Below are the code and all the weights of a small trained network. Each question names an input and a class and asks about switching units off, where a switched-off unit gives its printed mean instead of its output.

import numpy as np


def w(rows, s, z=0):
    codes = np.array(rows[::2]) - 128.0
    scale = np.full(codes.shape[1], s)
    scale[-1] = z or s
    return codes * scale


def f(y):
    return np.maximum(y, 0)


def log_softmax(a):
    a = a - a.max(-1, keepdims=True)
    return a - np.log(np.exp(a).sum(-1, keepdims=True))


def net(x, mask):
    res = np.array(x, float).reshape(1, 4) / 4 @ E
    y = f(res @ A[0][:, :-1].T + A[0][:, -1])
    res = res + np.where(mask, y, B[0][:, -1]) @ B[0][:, :-1]
    return log_softmax(res[-1] @ U[:, :-1].T + U[:, -1])


A, B = {}, {}
E = w([
[117,126,96,187,46,57],'x0',
[39,152,34,166,178,151],'x1',
[99,251,150,90,104,101],'x2',
[56,87,110,64,63,182],'x3',
],0.015)
A[0] = w([
[230,118,201,109,84,133,46],'neuron 0',
[155,143,138,167,188,117,104],'neuron 1',
[148,68,118,145,152,137,153],'neuron 2',
[188,57,136,89,130,92,138],'neuron 3',
[75,130,146,118,215,159,20],'neuron 4',
[119,219,157,125,100,155,216],'neuron 5',
[80,94,111,123,29,119,103],'neuron 6',
[153,127,134,59,191,184,5],'neuron 7',
[164,138,126,86,203,124,81],'neuron 8',
[169,96,175,87,96,120,44],'neuron 9',
[125,54,145,187,119,158,157],'neuron 10',
[58,127,76,168,210,144,91],'neuron 11',
[156,141,126,203,146,84,130],'neuron 12',
[66,119,87,184,110,71,73],'neuron 13',
[126,123,99,100,88,188,142],'neuron 14',
[133,105,178,164,56,84,38],'neuron 15',
[160,138,91,191,110,55,88],'neuron 16',
[157,38,155,148,114,157,159],'neuron 17',
[129,99,119,166,54,69,59],'neuron 18',
[153,174,145,163,186,39,140],'neuron 19',
[73,132,58,177,171,120,136],'neuron 20',
[131,106,167,86,186,162,39],'neuron 21',
[208,113,137,59,97,105,59],'neuron 22',
[142,199,135,76,111,69,171],'neuron 23',
[128,67,103,140,148,112,151],'neuron 24',
[145,7,114,180,139,165,144],'neuron 25',
[45,68,135,48,71,178,126],'neuron 26',
[189,141,141,103,107,139,135],'neuron 27',
[154,99,123,142,203,58,156],'neuron 28',
[88,209,140,54,97,102,161],'neuron 29',
],0.014,0.0024)
B[0] = w([
[75,115,161,178,66,135,251],'neuron 0',
[119,123,169,141,173,70,192],'neuron 1',
[233,149,59,151,102,148,185],'neuron 2',
[109,137,135,158,103,166,207],'neuron 3',
[49,70,117,80,97,153,192],'neuron 4',
[194,185,77,142,162,171,214],'neuron 5',
[176,71,160,72,208,63,211],'neuron 6',
[113,73,84,57,138,169,205],'neuron 7',
[133,56,148,58,140,138,189],'neuron 8',
[61,130,198,175,114,155,204],'neuron 9',
[178,189,61,134,137,143,194],'neuron 10',
[71,168,214,173,92,166,222],'neuron 11',
[133,105,158,122,185,85,202],'neuron 12',
[67,85,146,51,84,206,198],'neuron 13',
[162,130,166,149,152,56,178],'neuron 14',
[102,90,148,109,60,185,205],'neuron 15',
[99,56,105,33,184,139,209],'neuron 16',
[162,161,83,167,124,166,215],'neuron 17',
[100,102,92,54,135,174,206],'neuron 18',
[175,122,150,128,180,57,232],'neuron 19',
[58,162,195,190,46,168,212],'neuron 20',
[63,81,72,62,153,142,192],'neuron 21',
[116,140,185,110,66,146,211],'neuron 22',
[178,168,81,152,105,156,219],'neuron 23',
[190,166,74,145,111,153,176],'neuron 24',
[197,178,75,128,125,133,233],'neuron 25',
[172,66,184,200,197,1,244],'neuron 26',
[86,136,144,121,100,149,185],'neuron 27',
[164,131,154,157,178,42,198],'neuron 28',
[163,199,21,151,153,126,235],'neuron 29',
],0.0094,0.018)
U = w([
[207,240,29,161,132,151,250],'0',
[174,87,175,151,209,35,151],'1',
[88,158,179,174,63,177,9],'2',
[124,63,94,8,145,165,108],'3',
],0.015,0.0013)

Each question gives the input, the list of numbers given to net, and the class t.
The units are the neurons (one row each of A and B). Each row of codes is followed by its name. A weight is (code - 128) times the scale printed after its matrix; where a second scale follows, it is the last column's (A, B and U).
mask holds one flag per neuron, in row order. A switched-off neuron (its flag False) gives its mean, the last column of its row in B, instead of its output. The means were averaged over made-up inputs and are rounded, as every weight is.
A unit's drop is (log p(t) with every unit on - log p(t) with that unit switched off) / (log p(t) with every unit on - log p(t) with every unit switched off).
The circuit of an input: a set's keep is (log p(t) with only the set's units on - log p(t) with every unit switched off) / (log p(t) with every unit on - log p(t) with every unit switched off). Starting from the 12 units with the biggest drops (on a tie, the unit counted first), units are removed one at a time, each time the one whose removal leaves the highest keep (on an exact tie, the one counted first), for as long as the keep stays at least 0.8.
circuit, biggest first: the units of the circuit, biggest drop first
k most important neurons: the k neurons with the biggest drops, biggest first
drop when u is switched off: that unit's drop, to one decimal
input [2,-1,0,0], class 3: 2 most important neurons => [neuron 26; neuron 20]
input [7,-8,2,-1], class 2: circuit, biggest first => [neuron 0]
input [-4,-6,-6,6], class 0: 4 most important neurons => [neuron 17; neuron 25; neuron 10; neuron 2]
input [0,-6,-5,0], class 2: 3 most important neurons => [neuron 0; neuron 9; neuron 29]
input [0,7,-6,2], class 2: 3 most important neurons => [neuron 11; neuron 20; neuron 29]
input [6,5,-5,-3], class 3: 3 most important neurons => [neuron 13; neuron 16; neuron 29]
input [-7,6,5,0], class 3: 2 most important neurons => [neuron 7; neuron 4]
input [3,6,-6,0], class 0: 2 most important neurons => [neuron 25; neuron 10]
input [6,6,-1,1], class 2: 2 most important neurons => [neuron 20; neuron 11]
input [6,4,0,7], class 1: 2 most important neurons => [neuron 26; neuron 6]
input [-6,-5,7,-6], class 0: 3 most important neurons => [neuron 23; neuron 5; neuron 26]
input [-2,5,3,-5], class 1: drop when neuron 1 is switched off => 0.3
input [8,-3,6,7], class 3: drop when neuron 1 is switched off => 0.1
input [-8,-8,8,4], class 0: drop when neuron 13 is switched off => 0.2
input [7,-2,6,5], class 3: circuit, biggest first => [neuron 18]
